Below are the code and all the weights of a small trained network. Each question names an input and a target symbol and asks about switching units off, where a switched-off unit gives its printed mean instead of its output.

import numpy as np


def w(rows, s, z=0):
    codes = np.array(rows[::2]) - 128.0
    scale = np.full(codes.shape[1], s)
    scale[-1] = z or s
    return codes * scale


def f(y):
    return y / 2 * (1 + np.tanh(0.7978845608 * (y + 0.044715 * y**3)))


def softmax(a):
    e = np.exp(a - a.max(-1, keepdims=True))
    return e / e.sum(-1, keepdims=True)


def log_softmax(a):
    a = a - a.max(-1, keepdims=True)
    return a - np.log(np.exp(a).sum(-1, keepdims=True))


def net(x, mask):
    ids = ['αβγδεηλμξπστφω'.index(c) for c in x.split()]
    T = len(ids)
    res = E[ids] + P[:T]
    u = 0
    for l in range(2):
        r = res
        for j in range(2):
            rows = slice(2 * j, 2 * j + 2)
            q, k, v = (r @ M[l][rows].T for M in (Q, K, V))
            z = softmax(np.where(np.tri(T) > 0, q @ k.T / 2**0.5, -1e9)) @ v
            o = O[l][rows]
            res = res + np.where(mask[u + j], z, o[:, -1]) @ o[:, :-1]
        u += 2
        y = f(res @ A[l][:, :-1].T + A[l][:, -1])
        res = res + np.where(mask[u : u + 4], y, B[l][:, -1]) @ B[l][:, :-1]
        u += 4
    return log_softmax(res[-1] @ U[:, :-1].T + U[:, -1])


Q, K, V, O, A, B = {}, {}, {}, {}, {}, {}
E = w([
[184,143,177,117,163,122,149,124,148,101],'α',
[115,70,111,85,137,142,73,153,237,127],'β',
[145,100,157,93,158,99,142,132,168,112],'γ',
[157,129,167,127,154,106,162,132,143,103],'δ',
[69,90,144,156,126,142,175,100,114,177],'ε',
[164,128,165,130,151,101,164,135,142,106],'η',
[163,113,167,116,168,107,153,117,139,103],'λ',
[151,122,171,122,154,101,152,137,141,100],'μ',
[158,105,162,119,163,102,160,125,144,111],'ξ',
[145,103,153,114,157,93,158,138,149,110],'π',
[133,137,162,125,95,148,140,247,127,67],'σ',
[161,110,166,136,158,95,153,139,134,100],'τ',
[152,110,163,125,154,94,153,138,131,109],'φ',
[133,164,29,149,108,212,55,15,139,83],'ω',
],0.013)
P = w([
[71,181,131,52,200,1,138,146,144,104],'0',
[80,136,153,152,190,163,142,137,160,87],'1',
[95,118,157,149,169,195,135,132,147,101],'2',
[103,111,158,148,159,211,118,127,130,118],'3',
[146,103,148,157,120,157,150,113,154,138],'4',
[160,103,145,161,101,157,146,98,157,145],'5',
[168,76,136,153,100,142,147,94,146,152],'6',
[179,65,126,162,99,130,141,85,137,166],'7',
[195,54,121,168,101,132,137,78,129,178],'8',
],0.0084)
Q[0] = w([
[81,96,154,157,206,141,187,82,151,144],'L0H0',
[128,245,87,105,132,48,126,146,2,122],'L0H0',
[146,139,122,69,183,93,106,122,163,112],'L0H1',
[139,109,115,103,128,157,117,99,158,120],'L0H1',
],0.009)
K[0] = w([
[100,89,121,141,144,129,141,48,116,210],'L0H0',
[124,95,255,145,183,85,189,206,92,150],'L0H0',
[178,103,159,128,121,143,121,154,142,108],'L0H1',
[136,129,99,93,100,118,109,128,145,135],'L0H1',
],0.01)
V[0] = w([
[161,183,16,127,145,171,86,22,118,73],'L0H0',
[120,70,102,86,184,104,97,36,172,219],'L0H0',
[190,105,82,124,87,172,17,109,175,84],'L0H1',
[178,128,199,21,194,70,135,224,185,3],'L0H1',
],0.0059)
O[0] = w([
[66,158,185,145,89,29,87,83,172,32,211],'L0H0',
[47,228,137,172,176,122,189,150,133,149,255],'L0H0',
[240,96,85,160,94,155,77,176,145,88,40],'L0H1',
[142,208,144,213,254,96,90,226,121,96,232],'L0H1',
],0.0069,0.0033)
A[0] = w([
[196,61,63,149,145,166,44,179,140,121,71],'L0N0',
[194,112,161,159,126,104,141,118,152,120,216],'L0N1',
[105,56,94,107,67,186,172,72,95,178,61],'L0N2',
[156,91,140,70,1,83,137,61,175,120,252],'L0N3',
],0.0087,0.0025)
B[0] = w([
[162,87,99,13,83,85,123,119,178,173,153],'L0N0',
[149,101,124,149,125,132,134,159,66,191,188],'L0N1',
[255,35,220,125,94,52,124,30,143,127,218],'L0N2',
[190,120,76,180,175,80,147,197,80,80,253],'L0N3',
],0.0068,0.0045)
Q[1] = w([
[61,191,194,76,120,114,106,132,116,68],'L1H0',
[1,146,166,65,147,249,99,90,159,136],'L1H0',
[96,105,93,46,68,148,67,91,162,131],'L1H1',
[203,102,67,124,85,82,119,148,101,143],'L1H1',
],0.0084)
K[1] = w([
[171,193,75,58,191,157,140,172,106,149],'L1H0',
[161,123,39,123,255,128,109,69,69,152],'L1H0',
[53,114,142,29,124,44,93,157,217,119],'L1H1',
[174,82,131,181,54,134,84,127,203,100],'L1H1',
],0.0079)
V[1] = w([
[89,123,52,252,161,50,127,34,134,132],'L1H0',
[154,141,48,123,75,104,85,98,1,40],'L1H0',
[242,172,185,196,136,142,147,117,71,82],'L1H1',
[145,61,229,146,110,80,212,118,43,185],'L1H1',
],0.0053)
O[1] = w([
[171,147,236,99,191,186,165,151,130,63,189],'L1H0',
[109,164,217,138,92,72,82,146,158,91,2],'L1H0',
[65,155,98,75,194,169,80,108,95,165,157],'L1H1',
[93,202,67,161,138,155,173,155,254,116,189],'L1H1',
],0.0078,0.0069)
A[1] = w([
[97,99,157,137,136,112,68,104,59,97,124],'L1N0',
[196,61,114,86,66,137,100,142,130,142,71],'L1N1',
[253,70,147,91,54,112,129,73,109,160,1],'L1N2',
[64,170,80,158,119,192,126,141,156,138,91],'L1N3',
],0.011,0.0048)
B[1] = w([
[128,122,145,132,137,177,139,176,133,222,222],'L1N0',
[161,100,162,160,96,170,96,58,190,121,147],'L1N1',
[145,200,159,2,83,26,113,89,127,136,189],'L1N2',
[108,175,140,67,149,69,156,181,99,127,254],'L1N3',
],0.01,0.004)
U = w([
[116,140,85,66,182,120,160,215,104,185,177],'α',
[193,46,105,231,152,255,140,93,137,156,252],'β',
[176,142,151,84,113,91,124,70,118,159,189],'γ',
[111,130,121,103,128,125,115,116,123,104,44],'δ',
[169,125,115,173,99,76,159,129,119,16,157],'ε',
[114,141,125,116,127,130,114,111,137,113,33],'η',
[98,140,128,120,118,127,101,110,129,98,110],'λ',
[106,139,125,112,123,134,116,113,128,118,34],'μ',
[112,136,127,111,121,126,115,115,132,96,71],'ξ',
[116,135,128,117,124,121,123,115,133,114,29],'π',
[69,144,102,165,81,74,85,126,150,168,149],'σ',
[105,134,124,117,126,126,115,110,134,105,67],'τ',
[112,148,132,113,118,129,115,115,139,110,46],'φ',
[112,158,206,153,103,122,107,143,149,130,88],'ω',
],0.0073,0.0044)

Each question gives the input, a string of symbols that net reads in full, and the target symbol t.
The units are the heads (2 rows each of Q, K, V and O) and the neurons (one row each of A and B). Each row of codes is followed by its name. A weight is (code - 128) times the scale printed after its matrix; where a second scale follows, it is the last column's (O, A, B and U).
mask holds one flag per unit, layer by layer, with each layer's heads first. A switched-off unit (its flag False) gives its mean, the last column of its rows in O or B, instead of its output. The means were averaged over made-up inputs and are rounded, as every weight is.
A unit's drop is (log p(t) with every unit on - log p(t) with that unit switched off) / (log p(t) with every unit on - log p(t) with every unit switched off).
The circuit of an input: a set's keep is (log p(t) with only the set's units on - log p(t) with every unit switched off) / (log p(t) with every unit on - log p(t) with every unit switched off). Starting from all 12 units, units are removed one at a time, each time the one whose removal leaves the highest keep (on an exact tie, the one counted first), for as long as the keep stays at least 0.8.
units of the circuit, in order: the units of the circuit, biggest drop first
most important unit: the unit with the biggest drop
top k neurons: the k neurons with the biggest drops, biggest first
top k neurons in layer l: the k neurons of layer l with the biggest drops, biggest first
which heads matter: for each layer, one digit per head in row order, 1 if its drop is at least 0.15 and else 0, layers parted by /
input β ω φ, target β: most important unit -> L1H1
input σ σ λ λ σ, target γ: which heads matter -> 10 / 11
input ε ξ ε ε ε τ ε λ ε, target γ: which heads matter -> 11 / 00
input ε σ π ε τ σ ω σ β, target σ: which heads matter -> 10 / 10
input ε σ β β ξ, target α: which heads matter -> 11 / 11
input ε ε β η ε β ε τ, target α: units of the circuit, in order -> [L1H1; L0N2; L1N3; L0H0]
input μ σ β β, target β: which heads matter -> 01 / 01
input ε ε ε λ ε ω α γ γ, target ε: top 2 neurons in layer 0 -> [L0N2; L0N3]
input α ε ε ε μ λ σ σ, target β: units of the circuit, in order -> [L0H0; L1N1]
input τ ε γ λ ε β ε ε μ, target α: units of the circuit, in order -> [L1H1; L0N2; L0H0]
input ε σ ε β, target α: top 2 neurons -> [L1N3; L0N2]
input ε ε ξ ω μ, target ε: which heads matter -> 10 / 00
input σ ω ε ε, target σ: units of the circuit, in order -> [L0H0; L1H0]
input ε β ε ε λ λ, target α: most important unit -> L0N2
input ε ε ε λ ω λ, target ε: units of the circuit, in order -> [L0H0; L0N3]
input ε ε ε ε ω ε, target ε: which heads matter -> 11 / 00
input β β π ε ε γ δ, target α: top 4 neurons -> [L0N2; L1N3; L0N0; L1N1]
input γ β γ φ β σ β μ, target α: which heads matter -> 11 / 11
input ω σ γ ε, target ω: which heads matter -> 10 / 10
input μ λ η ε ξ σ β β, target β: which heads matter -> 11 / 01
input ε σ β β ε π β β, target γ: units of the circuit, in order -> [L0N0; L1N2; L0H1; L1H1]
input γ α ε ε, target β: units of the circuit, in order -> [L0N2; L0H0; L1N2]
